Below is a small trained network, with its code and all its weights. Each question gives an input and a class and asks what happens when units are switched off, that is, made to give their printed mean instead of their output.

import numpy as np


def w(rows, s, z=0):
    codes = np.array(rows[::2]) - 128.0
    scale = np.full(codes.shape[1], s)
    scale[-1] = z or s
    return codes * scale


def f(y):
    return y / 2 * (1 + np.tanh(0.7978845608 * (y + 0.044715 * y**3)))


def log_softmax(a):
    a = a - a.max(-1, keepdims=True)
    return a - np.log(np.exp(a).sum(-1, keepdims=True))


def net(x, mask):
    res = np.array(x, float).reshape(1, 5) / 4 @ E
    y = f(res @ A[0][:, :-1].T + A[0][:, -1])
    res = res + np.where(mask, y, B[0][:, -1]) @ B[0][:, :-1]
    return log_softmax(res[-1] @ U[:, :-1].T + U[:, -1])


A, B = {}, {}
E = w([
[153,198,192,123,35,90,174,217,164,205,87,220],'x0',
[57,100,93,205,135,143,136,152,3,95,146,32],'x1',
[98,166,90,166,119,124,140,130,142,116,74,116],'x2',
[207,173,163,162,121,221,170,164,33,113,90,122],'x3',
[188,192,150,99,39,205,51,67,89,105,110,81],'x4',
],0.0073)
A[0] = w([
[107,119,153,74,109,50,126,145,220,191,152,182,110],'neuron 1',
[197,143,159,62,111,169,63,41,119,135,146,137,152],'neuron 2',
[53,69,2,168,185,105,120,102,123,105,139,97,193],'neuron 3',
[130,181,138,172,95,132,184,213,118,156,93,129,255],'neuron 4',
[69,22,63,135,170,90,107,96,138,131,202,117,171],'neuron 5',
[119,70,87,185,192,145,142,147,76,84,170,94,178],'neuron 6',
[194,166,179,80,100,118,112,119,152,171,125,178,180],'neuron 7',
[128,109,165,124,143,97,189,165,158,178,133,197,178],'neuron 8',
[132,56,152,136,166,115,142,151,78,147,210,171,152],'neuron 9',
],0.0073,0.0047)
B[0] = w([
[115,77,171,117,237,126,175,182,91,115,122,2,239],'neuron 1',
[109,207,107,107,103,185,51,55,179,71,125,132,206],'neuron 2',
[80,190,31,3,237,187,113,111,230,53,17,173,244],'neuron 3',
[92,212,104,193,126,149,152,200,96,204,117,188,255],'neuron 4',
[34,106,48,45,105,151,20,36,247,16,182,133,229],'neuron 5',
[139,122,91,103,203,184,193,153,138,114,72,74,222],'neuron 6',
[104,163,106,99,155,160,163,150,196,155,87,136,229],'neuron 7',
[98,98,156,155,162,80,188,235,89,157,109,122,226],'neuron 8',
[60,102,117,79,197,160,131,137,161,78,116,52,169],'neuron 9',
],0.0069,0.0085)
U = w([
[135,128,144,166,84,144,110,127,58,127,153,76,130],'0',
[157,137,138,113,94,141,89,73,118,102,145,101,113],'1',
[210,23,135,164,104,18,136,57,76,117,192,198,8],'2',
[194,5,136,185,97,50,130,63,97,125,190,200,15],'3',
[132,124,139,126,169,124,194,163,103,150,104,106,130],'4',
[113,151,85,66,139,147,101,98,207,106,116,157,140],'5',
[132,167,138,164,73,115,136,144,118,170,130,218,149],'6',
[115,71,158,114,142,82,125,133,140,117,187,99,101],'7',
],0.012)

Each question gives the input, the list of numbers given to net, and the class t.
The units are the neurons (one row each of A and B). Each row of codes is followed by its name. A weight is (code - 128) times the scale printed after its matrix; where a second scale follows, it is the last column's (A, B and U).
mask holds one flag per neuron, in row order. A switched-off neuron (its flag False) gives its mean, the last column of its row in B, instead of its output. The means were averaged over made-up inputs and are rounded, as every weight is.
A unit's drop is (log p(t) with every unit on - log p(t) with that unit switched off) / (log p(t) with every unit on - log p(t) with every unit switched off).
The circuit of an input: a set's keep is (log p(t) with only the set's units on - log p(t) with every unit switched off) / (log p(t) with every unit on - log p(t) with every unit switched off). Starting from all 9 units, units are removed one at a time, each time the one whose removal leaves the highest keep (on an exact tie, the one counted first), for as long as the keep stays at least 0.8.
circuit, biggest first: the units of the circuit, biggest drop first
most important unit: the unit with the biggest drop
k most important neurons: the k neurons with the biggest drops, biggest first
drop of u: that unit's drop, to one decimal
input [0,2,-8,3,4], class 1: circuit, biggest first => [neuron 3; neuron 8; neuron 4]
input [7,0,-5,-3,1], class 4: most important neuron => [neuron 1]
input [6,8,8,2,-2], class 6: circuit, biggest first => [neuron 1; neuron 4]
input [3,-1,-7,-6,1], class 7: circuit, biggest first => [neuron 3; neuron 1]
input [8,-4,-7,3,3], class 6: 4 most important neurons => [neuron 6; neuron 4; neuron 2; neuron 3]
input [6,-6,-6,8,-4], class 4: 2 most important neurons => [neuron 1; neuron 8]
input [-2,3,-2,7,1], class 0: 4 most important neurons => [neuron 3; neuron 7; neuron 8; neuron 1]
input [4,7,2,-2,-8], class 5: 2 most important neurons => [neuron 5; neuron 3]
input [7,0,6,7,-8], class 6: 4 most important neurons => [neuron 4; neuron 6; neuron 3; neuron 1]
input [-2,-1,-5,0,8], class 1: 2 most important neurons => [neuron 3; neuron 5]
input [3,-2,5,7,8], class 6: drop of neuron 4 => 0.2
input [7,0,-3,0,4], class 6: drop of neuron 5 => 0.0
input [-4,-4,-5,7,7], class 1: drop of neuron 9 => 0.1
input [-7,7,-1,6,2], class 5: most important unit => neuron 3
input [6,0,-1,1,0], class 4: drop of neuron 3 => -0.3
